Below are the code and all the weights of a small trained network. Each question names an input and a target symbol and asks about switching units off, where a switched-off unit gives its printed mean instead of its output.

import numpy as np


def w(rows, s, z=0):
    codes = np.array(rows[::2]) - 128.0
    scale = np.full(codes.shape[1], s)
    scale[-1] = z or s
    return codes * scale


def f(y):
    return y / 2 * (1 + np.tanh(0.7978845608 * (y + 0.044715 * y**3)))


def softmax(a):
    e = np.exp(a - a.max(-1, keepdims=True))
    return e / e.sum(-1, keepdims=True)


def log_softmax(a):
    a = a - a.max(-1, keepdims=True)
    return a - np.log(np.exp(a).sum(-1, keepdims=True))


def net(x, mask):
    ids = ['γεηθμτφω'.index(c) for c in x.split()]
    T = len(ids)
    res = E[ids] + P[:T]
    u = 0
    for l in range(3):
        q, k, v = (res @ M[l].T for M in (Q, K, V))
        z = softmax(np.where(np.tri(T) > 0, q @ k.T / 3**0.5, -1e9)) @ v
        res = res + np.where(mask[u], z, O[l][:, -1]) @ O[l][:, :-1]
        u += 1
        y = f(res @ A[l][:, :-1].T + A[l][:, -1])
        res = res + np.where(mask[u : u + 12], y, B[l][:, -1]) @ B[l][:, :-1]
        u += 12
    return log_softmax(res[-1] @ U[:, :-1].T + U[:, -1])


Q, K, V, O, A, B = {}, {}, {}, {}, {}, {}
E = w([
[141,165,140],'γ',
[251,126,147],'ε',
[99,184,151],'η',
[93,186,148],'θ',
[109,179,145],'μ',
[115,83,1],'τ',
[100,185,148],'φ',
[237,136,151],'ω',
],0.0089)
P = w([
[66,63,246],'0',
[89,110,195],'1',
[106,146,161],'2',
[120,162,137],'3',
[130,181,122],'4',
[140,196,112],'5',
[149,208,105],'6',
[163,216,97],'7',
[175,226,93],'8',
[188,231,87],'9',
[192,244,87],'10',
[204,251,84],'11',
[214,254,78],'12',
],0.0055)
Q[0] = w([
[77,144,164],'0.h0',
[124,181,87],'0.h0',
[79,253,119],'0.h0',
],0.008)
K[0] = w([
[87,222,174],'0.h0',
[111,126,46],'0.h0',
[113,254,24],'0.h0',
],0.0051)
V[0] = w([
[182,233,255],'0.h0',
[41,68,229],'0.h0',
[233,231,119],'0.h0',
],0.0057)
O[0] = w([
[2,165,100,109],'0.h0',
[61,68,197,7],'0.h0',
[107,198,36,215],'0.h0',
],0.0078,0.0016)
A[0] = w([
[200,115,249,155],'0.n0',
[24,191,37,159],'0.n1',
[154,154,97,213],'0.n2',
[81,138,185,110],'0.n3',
[196,179,133,205],'0.n4',
[158,46,182,111],'0.n5',
[131,170,79,254],'0.n6',
[139,129,183,133],'0.n7',
[80,134,170,73],'0.n8',
[122,162,53,129],'0.n9',
[2,136,227,100],'0.n10',
[120,42,111,116],'0.n11',
],0.0071,0.0059)
B[0] = w([
[5,195,230,142],'0.n0',
[57,161,2,186],'0.n1',
[138,214,84,213],'0.n2',
[163,90,163,117],'0.n3',
[188,221,163,221],'0.n4',
[45,70,113,119],'0.n5',
[125,229,58,254],'0.n6',
[118,113,229,124],'0.n7',
[147,71,125,111],'0.n8',
[116,134,15,171],'0.n9',
[227,103,53,127],'0.n10',
[88,24,36,120],'0.n11',
],0.0051,0.0076)
Q[1] = w([
[161,188,9],'1.h0',
[41,2,192],'1.h0',
[116,103,94],'1.h0',
],0.0087)
K[1] = w([
[167,250,103],'1.h0',
[43,3,209],'1.h0',
[132,178,162],'1.h0',
],0.0056)
V[1] = w([
[173,87,253],'1.h0',
[85,88,109],'1.h0',
[247,172,244],'1.h0',
],0.0059)
O[1] = w([
[97,204,18,2],'1.h0',
[100,98,126,87],'1.h0',
[154,254,75,121],'1.h0',
],0.0071,0.009)
A[1] = w([
[117,83,73,90],'1.n0',
[185,197,172,93],'1.n1',
[162,162,191,119],'1.n2',
[133,179,38,68],'1.n3',
[166,115,222,2],'1.n4',
[1,28,62,141],'1.n5',
[116,182,249,142],'1.n6',
[36,119,103,176],'1.n7',
[206,110,90,153],'1.n8',
[110,141,137,201],'1.n9',
[193,118,116,118],'1.n10',
[188,176,149,40],'1.n11',
],0.0082,0.0042)
B[1] = w([
[111,153,148,128],'1.n0',
[84,99,142,255],'1.n1',
[90,105,155,184],'1.n2',
[123,135,2,206],'1.n3',
[87,120,102,112],'1.n4',
[33,134,95,154],'1.n5',
[105,131,202,190],'1.n6',
[70,154,73,134],'1.n7',
[181,84,109,192],'1.n8',
[133,165,157,156],'1.n9',
[147,60,119,163],'1.n10',
[81,84,120,204],'1.n11',
],0.008,0.007)
Q[2] = w([
[208,216,124],'2.h0',
[127,59,36],'2.h0',
[253,77,217],'2.h0',
],0.0049)
K[2] = w([
[236,171,85],'2.h0',
[131,235,165],'2.h0',
[212,1,137],'2.h0',
],0.0068)
V[2] = w([
[111,119,2],'2.h0',
[155,107,226],'2.h0',
[94,104,61],'2.h0',
],0.0061)
O[2] = w([
[115,76,254,225],'2.h0',
[113,163,9,2],'2.h0',
[109,48,210,173],'2.h0',
],0.0063,0.0026)
A[2] = w([
[158,27,227,252],'2.n0',
[24,138,126,97],'2.n1',
[44,170,150,171],'2.n2',
[34,153,97,141],'2.n3',
[248,85,101,81],'2.n4',
[101,136,71,140],'2.n5',
[123,223,212,166],'2.n6',
[1,144,161,78],'2.n7',
[80,122,92,95],'2.n8',
[136,222,56,136],'2.n9',
[114,208,43,173],'2.n10',
[71,122,96,87],'2.n11',
],0.0079,0.0044)
B[2] = w([
[52,66,30,226],'2.n0',
[204,149,199,149],'2.n1',
[155,90,187,195],'2.n2',
[131,133,204,166],'2.n3',
[192,139,188,180],'2.n4',
[116,179,184,161],'2.n5',
[110,22,155,253],'2.n6',
[253,121,144,167],'2.n7',
[144,180,207,128],'2.n8',
[63,184,146,233],'2.n9',
[78,212,171,247],'2.n10',
[140,162,187,127],'2.n11',
],0.0068,0.0058)
U = w([
[119,145,73,191],'γ',
[92,198,112,23],'ε',
[102,138,202,184],'η',
[224,151,106,140],'θ',
[155,147,140,29],'μ',
[129,45,95,178],'τ',
[148,143,132,3],'φ',
[3,146,57,194],'ω',
],0.0073,0.0046)

Each question gives the input, a string of symbols that net reads in full, and the target symbol t.
The units are the heads (3 rows each of Q, K, V and O) and the neurons (one row each of A and B). Each row of codes is followed by its name. A weight is (code - 128) times the scale printed after its matrix; where a second scale follows, it is the last column's (O, A, B and U).
mask holds one flag per unit, layer by layer, with each layer's heads first. A switched-off unit (its flag False) gives its mean, the last column of its rows in O or B, instead of its output. The means were averaged over made-up inputs and are rounded, as every weight is.
A unit's drop is (log p(t) with every unit on - log p(t) with that unit switched off) / (log p(t) with every unit on - log p(t) with every unit switched off).
most important unit: the unit with the biggest drop
top k neurons: the k neurons with the biggest drops, biggest first
top k neurons in layer l: the k neurons of layer l with the biggest drops, biggest first
drop of u: that unit's drop, to one decimal
input η γ τ τ τ μ, target τ: top 3 neurons in layer 2 => [2.n0 2.n6 2.n10]
input ω ε τ ε ω ω τ τ ε γ ε τ θ, target τ: most important unit => 2.h0
input ε γ μ ε ε γ τ γ, target τ: top 2 neurons => [0.n1 2.n10]
input ε ω γ φ ε φ μ τ, target η: top 3 neurons => [0.n1 1.n5 0.n4]
input τ ε τ θ τ ε ω φ γ τ τ, target θ: top 3 neurons in layer 2 => [2.n4 2.n6 2.n9]
input φ θ ε τ, target η: top 3 neurons in layer 0 => [0.n4 0.n1 0.n6]
input τ τ τ, target τ: top 3 neurons => [0.n11 0.n4 0.n5]
input τ ω θ γ τ ω, target τ: top 2 neurons => [0.n1 0.n0]
input ω ω τ ε γ ε ε ε ε μ μ τ ε, target τ: top 3 neurons => [0.n1 0.n9 2.n0]
input μ τ τ τ η ε ε, target ω: top 3 neurons in layer 1 => [1.n3 1.n1 1.n11]
input ε ε ε θ τ θ, target τ: top 2 neurons in layer 0 => [0.n1 0.n9]
input θ ω τ γ τ φ γ ε ω, target ω: top 3 neurons in layer 1 => [1.n3 1.n1 1.n11]
input τ τ ε ω ω ε τ τ φ, target τ: top 4 neurons in layer 2 => [2.n0 2.n6 2.n10 2.n9]
input τ μ η τ ω μ γ ε τ μ τ τ, target τ: most important unit => 1.h0
input γ ε ε ε ω τ ε ω θ τ τ ε, target τ: top 3 neurons in layer 2 => [2.n0 2.n10 2.n9]
input γ τ η τ ω ε μ ε ε τ τ η, target τ: top 4 neurons in layer 2 => [2.n0 2.n6 2.n10 2.n9]
input γ ω θ ω τ τ θ ε τ η τ, target θ: top 3 neurons in layer 2 => [2.n4 2.n0 2.n6]
input τ ε τ τ τ ε τ μ ω τ ω, target τ: top 2 neurons in layer 0 => [0.n1 0.n9]
input τ τ τ μ, target τ: drop of 1.n6 => 0.3
input ω η τ γ ω τ τ γ, target τ: most important unit => 2.n0
input μ φ η θ τ ω μ τ γ ε ε ω, target ω: drop of 1.n11 => 0.3
input τ ε μ ω γ ω θ ε ε τ θ τ φ, target τ: drop of 0.n9 => 0.1
input τ θ θ ε ε, target ω: drop of 1.n3 => 0.3
